What can hang from each mark
j925: j435 j498 j651
j651: j302 j435 j925
j498: j362 j597
j347: j94 j925
j424: j499 j597
j302: j651
j726: j347 j464
j597: j94
j64: j362 j469
j499: j424 j435 j597
j464: j651 j726
j362: j347 j498
j435: j362 j498
j469: j64 j302 j464 j925
j94: j464 j469 j726

Every row comes from one small tree of marks. Brackets hold a mark, then the marks that hang from it, in the order of their numbers. Every link used is in the known rows. Which tree was each row made from?
Each row is shifted at random along 6 fixed directions that mean nothing.
Known rows
[j464 [j651 j435] [j726 [j347 j94 [j925 [j498 j597]]]]]: [-284  -30  491    0 -103  225  387  325  151  197  -67 -177  140 -170
 -403  118   38 -310   49 -145 -354  210 -262  -41  -81  221   18  305
  136 -294  343   76  -62  -64 -271 -331 -204  -85  135  213 -242   33
  -79  -87   44  317  338  124 -226  218   52]
[j362 j347 [j498 j597]]: [ 366 -266   66 -227  -65  -86   84  -20    1  125  -96 -144 -192 -220
   94  -87 -156 -582    3  -18  -45   95  142 -144  418 -200   40   16
   40 -212 -371 -145  142  147  111  306   85  197  125  194  290  362
 -355  401  108 -483   82  -61 -222 -220  -52]
[j651 [j435 [j498 [j362 j347]]] j925]: [ 100 -264 -158 -196 -108   61  262  280 -105  102  -52   52  -14 -113
 -136   99 -111 -400   66  -63  -29  241  -70  -52  134   -2  -66  -43
   55 -378  -57   44    2  204 -129 -134  -30   16  -15  298  244  143
  -64   21   35  -32   64 -127 -305  -89  308]
[j302 [j651 [j925 [j435 [j362 [j347 j94]]] j498]]]: [ 261   15 -264  -69  137   34  -27   83  -92  -10  221   59  370   21
 -399   23  220  107   68  209 -104   33  117  -39  -54  203  192   66
 -343  194 -152  111  -71  431 -195   99  189  111  345  -70 -289  -54
 -159  121 -208 -168   27 -224  181   34  -32]
[j499 j424 [j435 j362]]: [-203   13   -8 -322  155  133  205  156  -53  -43  -67   85  194 -180
 -342  -56  -57    9  139 -200 -216  163 -109   35   33  165   63   -2
  -30 -163  250  179 -115  289 -228 -257   93  115  163  297  110  386
   53    7   12  148  183  -10  -23  151  302]
[j726 [j347 [j925 [j498 j362] j651]] j464]: [-208 -373  177 -288   49  233  186 -177    7  -38  110  159  516 -331
 -230 -147  -36  -77  253 -141 -103   34  323  -64  277  108 -126    6
   26  -77   91 -100   91  298  243 -153 -122  155  215  389  -33  389
 -321  446   51  106  145 -320   35  242  254]
[j499 j424 [j597 [j94 j464]]]: [  80  -33 -536 -324 -155  310  259 -135 -102  107  -22  389  -44 -163
  126 -289 -303 -214  290 -193  118  107  -86  -22  262   39 -233 -418
  374 -452  -17   95   17  500  131 -279  207   24  -43  488  372  456
 -147  220   94  166   86   68 -136 -111  270]
[j424 j499 [j597 [j94 j464 [j469 j64 j302]]]]: [ 142 -115   17 -194 -246  211  159  -82 -166  189   54  177   19 -137
   88 -146  -64 -240 -146 -167   23  105  187  -45  180  255 -125 -127
   38 -241 -133  -24   50  283  125 -198   27   77   57  290  134  244
 -406   51    1  -11   80  -76 -145  -67  181]
[j469 [j64 j362] j925]: [ -18  -20  148 -321  -83  150  167  351  -60  300   -3 -107   22 -414
 -158  -45  -59 -193 -122 -178 -162 -107 -226  -67  176   61 -166  -58
  143 -292 -143  308  -64  119   22 -220  -29 -128  142  237  231   76
 -185  -38   13  203  217  286 -209   25   68]
[j499 j424 [j435 [j362 [j347 j94 j925]] [j498 j597]]]: [ 157 -287  -19 -271  -32  -95  161  140   30  -33   48  156  398  -76
 -240 -109  175   59  263  103   19  131  143 -201  216  -37   94  255
 -272   88  -25  -79  242  159 -113 -140  162  150  257  -16  -56  254
 -455   52  -31 -274  -90    0  204 -127   -5]
[j464 [j651 j302 j435] [j726 [j347 j925]]]: [ 159 -150  505    3 -137   20  136  155   46   27  -86   20  294   33
 -301   -6   54 -278   58  192  -63   68  229 -126   41   29   64  252
 -181   79 -157 -243  290   78  -54   72  147  107  201   12 -239  -30
 -471  265  -37  -57  -97 -125  -30   -7  -34]
[j597 [j94 j464 [j469 j64]]]: [-239   95 -249 -253 -173  204  310   68  -29  185   -5   47   41 -346
  -97 -128   59 -288   -4 -185 -125   21 -218  -89  168  237 -199   26
  303 -392  107  227  -79  -17   99 -410 -147 -110   14  428   95   27
 -195 -225   32  217  268  162 -187  103  103]
[j362 [j347 [j94 [j469 j302] j726]] j498]: [ 279 -165  455   30 -331  291  395  -99  108  394  -24   40   -1 -115
  -77   78    7 -338  129 -277 -114  209  -60 -117  236  205  100  139
  -24 -311  -17  -91   41   87  -24 -296  -62  -78  169 -123 -112 -165
 -413  -15  -63 -261  497  130 -126 -180  -63]
[j94 j464 [j469 j302] j726]: [ 183  318  149   10 -388  160  260   51   31  574 -189 -287 -380 -119
 -166  -39  -27 -521  166 -134 -143 -105 -394  -86  193  190  168  117
   78 -342 -110   60 -188  108 -186 -118  -74 -196  110  134  -59 -247
 -343 -121 -162   53  414  165 -257 -141 -416]
[j469 j302 [j925 j498 [j651 [j435 j362]]]]: [  73   49  128 -183  131  134   51  288  -38  171   52  -22   77 -263
 -304  -12   86  -56  -71  132 -165  -79   46 -100  134  218   -5  179
  -88  -54 -191  123   17  217  -92  -83   25  -91  277    9  -32   35
 -257   46  -84  -24  222   26   18   67   -7]
[j499 j424 [j597 j94]]: [  84  -33   54 -108  -35  202  292 -207   73  207 -115  103 -191 -125
  -25 -163  -63 -256  390 -169 -103  214  -59  -95  218   46   64   82
  166 -222   71  -31   65  216 -172 -210  179  116  198  131   23  355
 -206   90    7  -14  276  141 -130 -102  -21]
[j302 [j651 [j925 [j435 [j362 j347]]]]]: [ 362 -110 -138 -158  -63 -166   43  114   35   91  -14 -217  147 -100
 -105  -65  157 -301   12  270   44  104   97 -265  248 -195    3  192
 -193    8 -336  -16  178  138  -40  249  124  146  218   62  -33  208
 -426  249  -48 -374 -149  -78  -53 -205 -310]
[j498 [j362 j347] [j597 j94]]: [ 105  108 -439 -329 -103  -33  241  202  -23  203   99  -73 -456 -273
   72  -33    2 -386   25    3 -120  154 -225 -166  212   -9  -51   33
  174 -354   20  131 -114  161  -68  -31  -48   43  -27  241  187  123
 -135    3   61  -50  118  167 -232 -108  -34]
[j651 j302 j435 [j925 [j498 j362 [j597 [j94 j464]]]]]: [-170 -244 -226 -155  172 -205  164  432 -115  -61   80  -40 -132  -85
 -447   59  171 -353   24  186 -159  129   -8 -111   37  156    4  353
   40  -58   55   42   -6   -4 -287   32  -49   14  179  111  -56   19
  -67 -240  -38  -54    3 -201 -241  196  244]
[j347 [j94 [j464 j651] [j469 j302] j726] j925]: [  53   10  391   59 -302  301  239   64   14  379   83   44   30  -41
 -269  -60   68 -143  331 -153 -127  -86 -163  -26   53  302  101  145
   72 -106  125  -24  -66  143 -169 -289  -58 -274  228   71 -307 -237
 -432 -191 -117  157  420   41   15   50  -85]
[j302 [j651 [j435 [j362 j347 j498]]]]: [  66 -216  -85 -175   33  111  135   21  -70  -97  190  263  484 -132
 -389   25  157  115  -34    1  -82  157  246  -62   20  264   43   63
 -307   12   62   15   36  277   33 -156   79  161  281   93 -194  -39
 -191  168  -77 -151   43 -213   89  132  237]
[j424 [j499 j435 [j597 [j94 j469]]]]: [ 421   47   68 -154 -305  -12  205 -111   72  298  -93  -46 -157  -49
  196 -142   33 -361  174   62  112  181   52 -273  299 -105   18  118
  -56 -123 -257 -109  203  209  -37   36  158  169   98    2   43  296
 -593  116   -3 -334   53  153  -88 -354 -323]
[j925 j435 [j498 [j362 [j347 j94]] j597] [j651 j302]]: [ -76   70 -302 -201   32  104  265  249   48  190   -2 -232 -260 -374
 -161  111   -8 -530   -1   79 -249   73 -142 -152  271  150  -72  189
  202 -352  -52  135 -136  246 -206 -116 -248  -75  135  136   64  360
   -3  -80   55  -62  367  -61 -245   96 -129]
[j925 j435 [j498 [j597 [j94 j464 j726]]] [j651 j302]]: [ 417  144   14  134   46  242   95 -363   45  272  -88  -19 -311  -95
 -196   67   -2 -486  414  188 -168  -79  234  -62  211  269  308  162
  -74    1 -412 -209   -9  515 -237   29  102   68  354 -129 -219  135
 -205  163 -146 -300  377 -280  -58  -71 -319]
[j435 [j362 [j347 j94 j925] [j498 j597]]]: [ 299 -136  296  -17   60  187   98  -71  -31  123  145  100   83  -30
 -289  106   75   29  205   15 -244  121   84   46  -27  239  397  170
 -305  112    6  -71  -79  336 -283  -57   97  131  335 -127 -243 -105
 -180  123 -142 -183  317 -126  142  -63   97]
[j726 [j347 j94] [j464 [j651 j435]]]: [  38  -62  207  -35  -40  118  173   56   63  132   71  -89  314   59
 -255   47  109  -72  190   90 -233   56  -44  -77  -83   75  167  147
 -180  128   70   49  -59  281 -135   63    6  115  189   37 -370  -26
 -279  174 -150  157   25  -67  161   10 -111]
[j435 [j362 j347 [j498 [j597 [j94 j464 j469]]]]]: [ -26   22 -115 -207   12   57  209  182  -20   89   94  -61  129 -229
 -300   57  158  -88  -57   18 -259  158 -173  -51   35  241  163  241
 -135 -141  133  172 -150   69 -154 -190 -112   76  161  104  -97  -62
 -109  -94  -75  -47  236   76    4   24   62]
[j726 j347 [j464 [j651 j302]]]: [ -46   28  226  -66 -143  307  357   -2  108  324 -110 -223   69  -93
 -111  131 -113 -298  269  -80 -297  198 -303  -21  -25   85   74   35
   83 -288  161  146 -196  272 -161 -134 -124   52   44  230  -89  124
  -65  171  -47  310  265   88 -160  -26  -65]
[j925 [j435 [j498 [j362 [j347 j94]] j597]] [j651 j302]]: [ 135  -90  -28 -157   17   21  124  141    4  102  -36 -133  -58 -218
 -142   84   37 -418   98  180 -163   -5  145 -135  260   51   82  227
  -90  -59 -260  -66   65  235 -175   24  -62   65  244   43  -32  295
 -209   33   -7 -232  162 -188  -67  -22 -151]
[j435 [j498 j362 j597]]: [ -82  186 -248 -228  134   63   97  333 -133  175  133 -133 -154 -182
 -342  132   35  -70  134  -55 -396   17 -267  122  -88  264  313   83
 -142 -115  150  278 -382  282 -432 -100  -70   61  206  192  -46   -8
  197 -137 -101  184  341    6  -52  142  156]
[j651 j302 j435 j925]: [-129 -347 -200 -244  -74   36  300  391 -140  -43   28  215  101 -106
 -201   27  -22 -312  -42   -5   44  226   19  -94   97   83 -292  -22
  127 -308   42   71   86  134  -25 -242  -18  -28  -18  277  170   81
 -118 -108   51   40  -39 -122 -305   79  524]
[j435 [j362 j347 [j498 j597]]]: [ -45 -114  199 -215  132    2  154  165    7   54  -15 -182   46 -284
 -296   72   77 -213  -71  -33 -323  165  -48  -37   97  127  212  306
 -144  -99   87   74  -81    6 -198  -54  -95  165  245  137  -13  137
  -66   73   -3 -146  268  -12 -101   60  100]
[j94 [j464 [j651 j302 j925] j726] j469]: [ 270  121  190  110 -422   -3  223   95   51  339 -158 -165  -60    8
 -147  -32  121 -434  295  180  -18  -56  -79 -161  142   84  161  282
 -104  -61 -249 -140  128   49 -123  -30   63  -76  160  -86 -295 -290
 -575    5 -177  -74  100   53 -105 -162 -432]
[j302 [j651 [j925 [j435 j362 j498]]]]: [ 463  111  -78   36  -55  107   99    0   19  306  -24 -226  -51   47
 -191  139   51 -217  259  171 -140  155 -151  -59   -1   24  288   83
 -233  -66 -218   88 -128  395 -378  106  137   80  243  -23 -143   37
 -116  114 -168 -149  162  -46  -53 -234 -299]
[j499 j424 [j435 j498] [j597 [j94 [j726 j464]]]]: [-101 -227 -117 -309  -53   81  298   -4   46  -25   15  332  467 -177
 -310 -250  122   78  349 -158   27  190  103 -169  230  127  -49  148
  -35 -106  167    2  214  105   35 -398  175  165  232  149  -38  361
 -347  -26    5  -76   33  128  112   23  123]
[j651 j302 [j435 [j362 j347] j498] j925]: [-263 -380   24 -199  122   28  291  522 -114  -53  -87  -57  180 -117
 -418  240  -16 -336  -92   15 -235  328 -197   23  -72  156  -22  226
   44 -323  188  160  -78  -43 -350 -231 -155   -7   66  335  187  125
  179 -252   46  107  116 -159 -373  127  508]
[j597 [j94 j464 [j469 j925] j726]]: [ 169  453 -240  -45  -79  221  104   30 -113  300   46   13 -127   -7
 -270  -57   65 -131  154  -57 -197  -80 -331   70  -85  342  214  -73
   -4 -143  -44  232 -314  303 -222 -108  105  -88  109  154 -148 -268
 -101 -201 -212  185  286   93  -13  -27  -86]
[j499 [j435 j362 j498]]: [-108 -212   67 -392  118    1   58  137  -71 -125  -53  102  477 -299
 -271  -89    0  -68   68  -47  -87    7  243  -36  171   70   40   92
 -173  -18  -41    0  138  133   25 -146   44  190  229  371  153  357
 -193  197   70 -110   43 -166    0  110  282]
[j64 j362 [j469 j925]]: [ 198  301  -79 -290   35  178   45  210 -161  277   94    6  197 -170
  -49  -14 -185 -178  272 -116  -84 -189 -193   60   78  129   -6 -328
  -46 -117 -233  285 -222  648   -9  -65   94 -145  115  309  125   20
 -152   98  -88  332  108  104  -62  -43   69]
[j347 [j94 j464 j726] [j925 j435 [j498 j362 j597]]]: [ 272  271 -334  -41 -137  107   73  276  -43  350  241 -115 -190    5
 -297  -29  102 -150  188   97 -145 -150 -339  -53   12  156  191   38
    3  -23  -47  190 -280  409 -389   28  -27 -181  175  -24 -255 -122
 -227 -203 -177   60  260    9  137  -72 -251]
[j726 [j347 [j94 j464] [j925 j435 j498 j651]]]: [ 195  -57 -220 -158  -94  222   85 -101  -50   56  281  291  524  -53
 -163 -138   96  107  176   95   50 -112  205  -94  144  159  -70 -130
 -131   95 -149   -7   59  569  101 -124   37   12  186   61 -232   39
 -464  207 -124    5   39 -211  294    8   28]
[j464 [j651 [j925 j435 [j498 j362]]] [j726 [j347 j94]]]: [ -95   90  111 -114  -52   43  180  420   29   78    1 -161  302 -120
 -372    2   96 -231  -69   98 -182   47 -102  -81   -7  115  -18  192
  -25 -100    7  117   31   81 -135  -92  -46  -32  124  127 -191   42
 -207   62  -48  189   50   34  -47  122  -28]
[j469 [j464 j726] [j925 j498 [j651 j302]]]: [ 308  158  237  -22 -102  348  115  149   -7  361 -101    0 -125 -122
 -144   91 -128 -225  182   34 -123 -146  -64  -10  115  202   70  -25
   11 -154 -358   77  -16  386 -146 -121  168 -112  238  -47  -35  -43
 -239  137 -139   85  288   65  -77  -86 -170]
[j651 j302 [j435 [j362 j498]]]: [  47 -199  157 -134 -163  -91  348  362  112  207 -151 -258 -113 -145
 -148  140  102 -537  -90  165 -109  289 -166 -281  185  -87  -38  456
  -16 -261    1   11  138 -186 -234 -103 -173    8   69   47   18   74
 -310 -152   44 -182   88  114 -266 -174  -71]
[j726 [j347 j925] j464]: [-213  -23   88 -236   62  -45  164  253   87   78  157 -273  422 -158
 -343  -65  276   26   42   51 -275   97 -176 -159   33  -14   33  308
 -141   99  214  218 -108   26 -139   41 -148  157  197  132 -301  117
 -295   22 -101  155   38   59  160  120 -108]

Which tree is each row?
[ -52 -172  288 -217  -52   78   17  293  -75  107  -18   19   87 -189
 -117 -164  -48 -254  -29  -29  -62 -259  127  -59  220   76  -94   58
   98   -3 -192  -14  156   73   97   13   85 -133  242  266   23   80
 -433  121    6   73   99  -38  -46   99   49] -> [j347 [j94 [j469 j302 [j464 j651 j726] j925]]]
[ 183   49 -341 -406 -218  -93  193  314   26   81   74   26  354 -215
  -67 -125  153  -59  -67  152  123  127  -41 -296  250 -105 -158   82
 -174 -135 -123  158  166  144  111 -149   26   86   14   92   76  155
 -489   53    6 -213 -126  225  125 -223  -67] -> [j499 [j435 [j362 j498]]]
[  95  229   24  -47 -225  398  284 -154  -71  326   75  269   48 -130
 -268  -27   60 -102  148 -218 -121  -37 -139   12   14  510   74  -52
   46 -240   15  108 -149  267   23 -457   46 -154  140  109 -126 -396
 -239 -203 -183  180  380  110  -38   22   42] -> [j597 [j94 j464 [j469 [j64 [j362 j347]] j302] j726]]
[ 213    4  233   51 -258  263  250 -201    4  330  -44   42  -71 -106
  -60  -42   44 -273  145 -190 -140  126   45  -44   98  262  142   85
  -38 -175  -69  -80    8  188 -112 -268   51   74  188   42 -178  -26
 -341    8 -112  -14  284   36 -144 -113 -107] -> [j424 [j597 [j94 [j464 j726] [j469 j64]]]]
[ 161   58  279  -41 -218  321  306 -136   45  332   40   87  147 -141
 -312   39   75  -97  247 -208 -143   95  -15  -48  123  277  143   77
 -185 -182   70  -37  -73  305 -130 -376  -61   23  206   -6 -246 -116
 -274   54 -144   17  378  -13  -22  -11  -27] -> [j94 [j726 [j347 [j925 [j435 [j498 j362]] j651]]]]
[ 218  119  -31  -53 -290  330  272 -222  -19  283   56  254  137 -102
 -119  -68   16 -180  217 -102  -19   -7  -22  -49  108  311   35  -78
   29 -211 -128    3    8  301  109 -351   67  -60  100  119 -104 -246
 -386   -1 -128  108  237   76    5  -99  -41] -> [j597 [j94 [j464 [j726 j347]] [j469 [j64 [j362 j498]]]]]
[ 182 -306  125 -204 -149  106  114  126 -103   47  151  376  344 -272
 -258 -113  217  137  -85   83   66 -133  404 -187  240  186 -176   71
 -228   90 -328  -49  309  203  232 -261  186   32  307 -191 -140 -157
 -563   78 -113 -186  -32   -6  132   33  129] -> [j469 j64 [j925 [j651 j302 j435]]]
[  -2 -200  263 -198   83   21  186 -121   58   27 -163   69    8 -159
 -213 -204  -61 -147  386 -214 -124  137  131  -85  251   -5  139  133
   -1  -25   59 -120  143  234 -178  -39  268  255  341   95   17  534
 -224  201   23 -168  184    0  -77   34  -10] -> [j499 j424 j435 j597]
[ 203  -33  -21 -224 -110  280  147   60 -118  218   90  242  246 -150
  -75   50 -116  -73  197 -119   -9 -106   90  -28  167  263  -54 -185
  -91 -123 -180   78  -16  548  139 -210  139  -82  196  179   29 -100
 -284  147 -104  124   81  -32   10  -36   83] -> [j64 [j469 [j302 [j651 [j435 [j498 [j362 j347]]]]] j464]]
[ -73 -131 -533 -226   89 -278  133  634 -160  -86  261   56   64  -23
 -468   41  318 -100 -109  331  -50  118  -29 -180   -2  142  -65  292
 -162   49   15  163   -6  110 -241   17    5   13  139  -75 -166 -161
 -173 -279 -132  -74 -163  -94  -29  124  234] -> [j651 j302 j435 [j925 [j498 j362 j597]]]
[ 289   33  502  -51 -145  312  176  176    3  519  -17 -108 -157 -214
 -252  164  -24  -76   97 -167 -261 -156 -238  -21   73  234  161   83
  -52 -104 -233  237 -120  251 -170 -208  107 -130  325 -188  -88 -247
 -247 -116 -210  144  369  345  -30 -108 -215] -> [j469 [j64 [j362 j498]] j464 j925]
[ 213  114 -306 -160 -407   59  189  198  -31  349   -7  -22 -110 -240
  -53 -165  -10 -336  134   33   55 -184 -150 -138  298   75  -47  -38
   61 -289 -255   32    6  218   73 -128  -12 -139   63  144    4 -156
 -489  105  -89   16  142  106 -132 -124 -270] -> [j94 [j464 j726] [j469 [j925 [j498 j362 j597]]]]
[-368 -110  -40 -281   52  210  288   44    2  -18 -128   27  181 -439
 -135  -89  -64 -429   17 -186 -171  112  -21  -48  181  201 -229  100
  389 -430  152  112   33  -89  128 -376 -204  -33   32  617  221  368
  -56  -12  180  149  238  -48 -312  230  314] -> [j597 [j94 [j464 [j651 [j925 [j435 [j362 j347]] j498]]]]]
[ -13  297 -212 -110   47  122  137  322  -50  248   23 -313 -179  -73
 -269  107  -35 -227  209   66 -359   83 -421   59 -138  122  217   19
   29 -159   91  339 -399  343 -358   98  -20   21   81  202  -88   84
  136   19 -121  304  216   66  -61   43  -49] -> [j726 [j464 [j651 [j925 [j498 j362 j597]]]]]
[ -86 -120  108 -287  125   65   -9  158 -204  -15   36  -21   96 -200
 -127 -130  -24 -205 -340 -107 -173   90  198   37   96  241  -32   24
  -36  -92  -45   61  -36  170  -40   12   -5  162  161  397  138  466
 -178   41   36   20   59 -183 -143  127  296] -> [j424 j499 [j597 [j94 [j469 j302 [j925 [j435 j362]]]]]]
[ -11  -47  -64 -127    9   41  287  475  -20  148    3 -197 -141  -47
 -321  249   21 -320 -133   93 -297  322 -413  -50  -95  118   95  229
    8 -285  178  227 -227   83 -448  -62 -127  -10   44  101   28    2
   93 -280  -18   44  200   69 -223  -45  148] -> [j651 j302 [j435 [j362 [j347 j925] [j498 j597]]]]
[-268   92  238  -96 -157  220  325  162   -5  242 -178 -148  -23 -306
 -381   -3  -43 -403  116 -320 -265   10 -245   31   62  304    6  111
  188 -400  206  142 -176  -16 -124 -379 -192 -102  109  373  -45   34
  -27 -126   -9  223  382   30 -336  247  103] -> [j94 [j464 [j651 [j925 j435]]] j726]
[  23  -39  -26 -162   64  191  -35  266 -158  106  180  126  215  -64
 -299  -35   41   82   12   -9 -164 -253   26   70   -1  298   92  -52
 -107  114 -106  166 -115  367 -105  -37  127 -116  323  113 -158 -103
 -196  -47 -163  141  189  -99  161  135   99] -> [j347 [j94 [j469 [j302 j651] j464 [j925 [j435 j498]]]]]
